Here is a tiny trained network, its code and every weight. The questions are about switching its units off for an input and a class, where a switched-off unit gives its printed mean instead of its output.

import numpy as np


def w(rows, s, z=0):
    codes = np.array(rows[::2]) - 128.0
    scale = np.full(codes.shape[1], s)
    scale[-1] = z or s
    return codes * scale


def f(y):
    return np.maximum(y, 0)


def log_softmax(a):
    a = a - a.max(-1, keepdims=True)
    return a - np.log(np.exp(a).sum(-1, keepdims=True))


def net(x, mask):
    res = np.array(x, float).reshape(1, 8) / 4 @ E
    y = f(res @ A[0][:, :-1].T + A[0][:, -1])
    res = res + np.where(mask, y, B[0][:, -1]) @ B[0][:, :-1]
    return log_softmax(res[-1] @ U[:, :-1].T + U[:, -1])


A, B = {}, {}
E = w([
[130,130,133,135],'x0',
[93,172,9,184],'x1',
[102,232,143,87],'x2',
[128,129,128,128],'x3',
[123,125,118,119],'x4',
[136,135,145,148],'x5',
[124,122,114,114],'x6',
[237,149,96,113],'x7',
],0.015)
A[0] = w([
[101,221,109,123,65],'neuron 1',
[145,61,98,185,100],'neuron 2',
[142,64,134,105,91],'neuron 3',
[102,145,52,196,6],'neuron 4',
[142,62,97,150,5],'neuron 5',
[31,89,132,168,116],'neuron 6',
[139,53,84,192,56],'neuron 7',
[251,134,73,123,117],'neuron 8',
],0.015,0.0023)
B[0] = w([
[154,192,132,109,213],'neuron 1',
[171,182,142,112,208],'neuron 2',
[159,134,146,139,193],'neuron 3',
[190,4,174,85,228],'neuron 4',
[141,187,129,102,188],'neuron 5',
[54,128,103,164,233],'neuron 6',
[127,200,104,85,216],'neuron 7',
[48,81,76,179,254],'neuron 8',
],0.014,0.015)
U = w([
[31,107,73,199,149],'0',
[169,220,113,73,5],'1',
[177,2,205,60,230],'2',
],0.012,0.0022)

Each question gives the input, the list of numbers given to net, and the class t.
The units are the neurons (one row each of A and B). Each row of codes is followed by its name. A weight is (code - 128) times the scale printed after its matrix; where a second scale follows, it is the last column's (A, B and U).
mask holds one flag per neuron, in row order. A switched-off neuron (its flag False) gives its mean, the last column of its row in B, instead of its output. The means were averaged over made-up inputs and are rounded, as every weight is.
A unit's drop is (log p(t) with every unit on - log p(t) with that unit switched off) / (log p(t) with every unit on - log p(t) with every unit switched off).
The circuit of an input: a set's keep is (log p(t) with only the set's units on - log p(t) with every unit switched off) / (log p(t) with every unit on - log p(t) with every unit switched off). Starting from all 8 units, units are removed one at a time, each time the one whose removal leaves the highest keep (on an exact tie, the one counted first), for as long as the keep stays at least 0.8.
units of the circuit, in order: the units of the circuit, biggest drop first
most important unit: the unit with the biggest drop
top k neurons: the k neurons with the biggest drops, biggest first
drop of u: that unit's drop, to one decimal
input [-7,8,7,5,-2,1,-8,-3], class 2: units of the circuit, in order : (neuron 4)
input [-4,7,7,-1,6,-7,-3,-2], class 1: top 2 neurons : (neuron 1; neuron 8)
input [3,0,-4,2,-1,7,1,5], class 0: top 2 neurons : (neuron 8; neuron 1)
input [-1,1,-7,8,0,2,6,-6], class 1: units of the circuit, in order : (neuron 8; neuron 7)
input [4,7,-7,1,0,-2,0,-4], class 1: top 3 neurons : (neuron 7; neuron 2; neuron 5)
input [0,8,-1,2,-4,5,2,-6], class 2: top 2 neurons : (neuron 4; neuron 8)
input [1,0,-7,-5,-2,-3,6,5], class 1: top 3 neurons : (neuron 2; neuron 7; neuron 5)
input [2,-5,-6,-6,4,-4,-5,-6], class 0: top 3 neurons : (neuron 6; neuron 4; neuron 1)
input [-3,6,-5,-3,-7,-3,1,2], class 2: top 2 neurons : (neuron 4; neuron 1)
input [6,-6,5,3,5,0,6,3], class 2: top 4 neurons : (neuron 7; neuron 1; neuron 2; neuron 5)
input [-8,-3,-3,-8,8,0,5,-5], class 0: top 2 neurons : (neuron 4; neuron 6)
input [-5,6,5,-8,7,-5,-5,0], class 2: top 2 neurons : (neuron 4; neuron 7)
input [-4,-2,-3,1,1,-4,-3,2], class 1: top 2 neurons : (neuron 4; neuron 6)
input [-1,8,3,8,-2,1,-3,0], class 2: most important unit : neuron 4
input [-1,7,-2,7,2,-7,5,4], class 2: drop of neuron 4 : 1.6
input [8,2,-1,2,-8,6,7,6], class 0: drop of neuron 8 : 0.9
input [-8,-6,-8,6,-1,4,8,-2], class 1: drop of neuron 4 : 0.1
